Here is a tiny trained network, its code and every weight. The questions are about switching its units off for an input and a target symbol, where a switched-off unit gives its printed mean instead of its output.

import numpy as np


def w(rows, s, z=0):
    codes = np.array(rows[::2]) - 128.0
    scale = np.full(codes.shape[1], s)
    scale[-1] = z or s
    return codes * scale


def norm(h):
    return h / np.sqrt((h * h).mean(-1, keepdims=True) + 1e-5)


def f(y):
    return np.maximum(y, 0)


def softmax(a):
    e = np.exp(a - a.max(-1, keepdims=True))
    return e / e.sum(-1, keepdims=True)


def log_softmax(a):
    a = a - a.max(-1, keepdims=True)
    return a - np.log(np.exp(a).sum(-1, keepdims=True))


def net(x, mask):
    ids = ['Λεξπτω'.index(c) for c in x.split()]
    T = len(ids)
    res = E[ids] + P[:T]
    r = norm(res)
    for j in range(2):
        rows = slice(2 * j, 2 * j + 2)
        q, k, v = (r @ M[0][rows].T for M in (Q, K, V))
        z = softmax(np.where(np.tri(T) > 0, q @ k.T / 2**0.5, -1e9)) @ v
        o = O[0][rows]
        res = res + np.where(mask[j], z, o[:, -1]) @ o[:, :-1]
    y = f(norm(res) @ A[0][:, :-1].T + A[0][:, -1])
    res = res + np.where(mask[2:14], y, B[0][:, -1]) @ B[0][:, :-1]
    return log_softmax(norm(res)[-1] @ U[:, :-1].T + U[:, -1])


Q, K, V, O, A, B = {}, {}, {}, {}, {}, {}
E = w([
[172,102,105,167,127,56],'Λ',
[89,171,119,142,130,69],'ε',
[139,73,74,101,134,92],'ξ',
[199,175,121,153,75,122],'π',
[138,183,144,133,144,145],'τ',
[157,125,251,137,122,52],'ω',
],0.031)
P = w([
[115,127,21,216,195,183],'0',
[167,148,107,161,253,165],'1',
[122,168,90,136,207,153],'2',
[152,194,107,114,168,144],'3',
[152,218,127,69,152,110],'4',
[152,207,145,46,126,116],'5',
[114,161,184,36,96,89],'6',
[110,149,165,49,78,124],'7',
],0.016)
Q[0] = w([
[133,144,161,72,89,35],'H1',
[196,224,124,4,218,32],'H1',
[189,28,2,59,121,141],'H2',
[32,35,156,162,254,144],'H2',
],0.044)
K[0] = w([
[106,81,184,122,61,113],'H1',
[156,132,253,93,126,73],'H1',
[161,50,25,108,189,125],'H2',
[100,118,121,241,177,85],'H2',
],0.054)
V[0] = w([
[155,105,190,170,125,3],'H1',
[190,46,25,101,174,109],'H1',
[134,86,95,28,102,42],'H2',
[73,103,172,81,123,85],'H2',
],0.02)
O[0] = w([
[224,232,96,142,165,47,252],'H1',
[63,154,68,206,98,218,147],'H1',
[6,59,132,217,94,195,201],'H2',
[90,143,109,142,185,127,107],'H2',
],0.013,0.021)
A[0] = w([
[122,173,123,96,111,115,138],'N1',
[110,86,101,58,83,105,126],'N2',
[118,134,183,71,106,94,39],'N3',
[120,112,103,74,81,79,22],'N4',
[91,141,155,145,98,147,111],'N5',
[129,97,161,45,134,150,157],'N6',
[136,111,161,126,143,187,93],'N7',
[81,164,105,81,130,148,84],'N8',
[118,166,149,78,123,163,193],'N9',
[109,181,156,153,65,118,181],'N10',
[99,148,116,112,83,81,170],'N11',
[135,150,149,97,4,119,3],'N12',
],0.046,0.0052)
B[0] = w([
[66,90,114,104,76,147,248],'N1',
[200,139,170,115,33,88,162],'N2',
[194,46,185,216,172,106,238],'N3',
[70,58,104,59,171,81,202],'N4',
[96,176,124,163,144,209,206],'N5',
[175,96,191,63,230,200,167],'N6',
[82,193,118,178,228,117,149],'N7',
[96,104,141,116,109,71,164],'N8',
[159,162,147,58,117,193,152],'N9',
[147,175,254,76,132,89,236],'N10',
[83,159,211,129,122,149,247],'N11',
[111,114,88,249,17,160,151],'N12',
],0.039,0.012)
U = w([
[189,206,141,159,118,85,181],'Λ',
[71,125,140,61,87,96,191],'ε',
[83,130,132,186,149,175,254],'ξ',
[152,117,123,157,8,148,5],'π',
[181,135,142,61,111,209,70],'τ',
[138,134,88,139,132,105,12],'ω',
],0.016,0.0027)

Each question gives the input, a string of symbols that net reads in full, and the target symbol t.
The units are the heads (2 rows each of Q, K, V and O) and the neurons (one row each of A and B). Each row of codes is followed by its name. A weight is (code - 128) times the scale printed after its matrix; where a second scale follows, it is the last column's (O, A, B and U).
mask holds one flag per unit, heads first, then neurons. A switched-off unit (its flag False) gives its mean, the last column of its rows in O or B, instead of its output. The means were averaged over made-up inputs and are rounded, as every weight is.
A unit's drop is (log p(t) with every unit on - log p(t) with that unit switched off) / (log p(t) with every unit on - log p(t) with every unit switched off).
The circuit of an input: a set's keep is (log p(t) with only the set's units on - log p(t) with every unit switched off) / (log p(t) with every unit on - log p(t) with every unit switched off). Starting from the 12 units with the biggest drops (on a tie, the unit counted first), units are removed one at a time, each time the one whose removal leaves the highest keep (on an exact tie, the one counted first), for as long as the keep stays at least 0.8.
circuit, biggest first: the units of the circuit, biggest drop first
unit that matters most: the unit with the biggest drop
k most important neurons: the k neurons with the biggest drops, biggest first
heads that matter: for each layer, one digit per head in row order, 1 if its drop is at least 0.15 and else 0, layers parted by /
drop of u: that unit's drop, to one decimal
input ε Λ τ ξ π ξ, target π: heads that matter : 11
input ξ ξ Λ ξ, target Λ: circuit, biggest first : N1; N10; H1; N11
input ξ π ξ, target π: circuit, biggest first : H1; N2; N10; H2
input ε ξ Λ, target Λ: heads that matter : 00
input ξ ξ ε ξ Λ ξ τ ξ, target τ: circuit, biggest first : H1; N6
input ξ ξ π, target π: circuit, biggest first : N12; H2
input τ π Λ π ξ ε τ ε, target τ: circuit, biggest first : H1; N6
input ω ξ ξ ξ, target ε: unit that matters most : H1
input τ τ ω ξ, target Λ: 3 most important neurons : N1; N4; N8
input ξ ξ ω π ξ Λ Λ τ, target Λ: 3 most important neurons : N3; N6; N8
input ξ ε ε, target ε: 3 most important neurons : N1; N3; N5
input ξ τ ξ, target τ: 2 most important neurons : N6; N2
input ξ ε Λ, target Λ: 2 most important neurons : N1; N4
input ω ξ ε, target Λ: circuit, biggest first : H1
input ξ ε ξ, target ε: heads that matter : 11
input ξ Λ ξ ξ Λ ξ π, target π: heads that matter : 00
input Λ ξ ω, target Λ: heads that matter : 10
input Λ ε Λ, target ε: drop of N3 : 0.3
input ξ π ε ω, target Λ: drop of H2 : 0.1
input ω ξ ε ε Λ ξ ξ τ, target Λ: most important neuron : N4
input ε ξ ξ ε ε Λ ξ ξ, target ξ: drop of H2 : 0.5
input ξ π ε, target ε: drop of N9 : 0.0
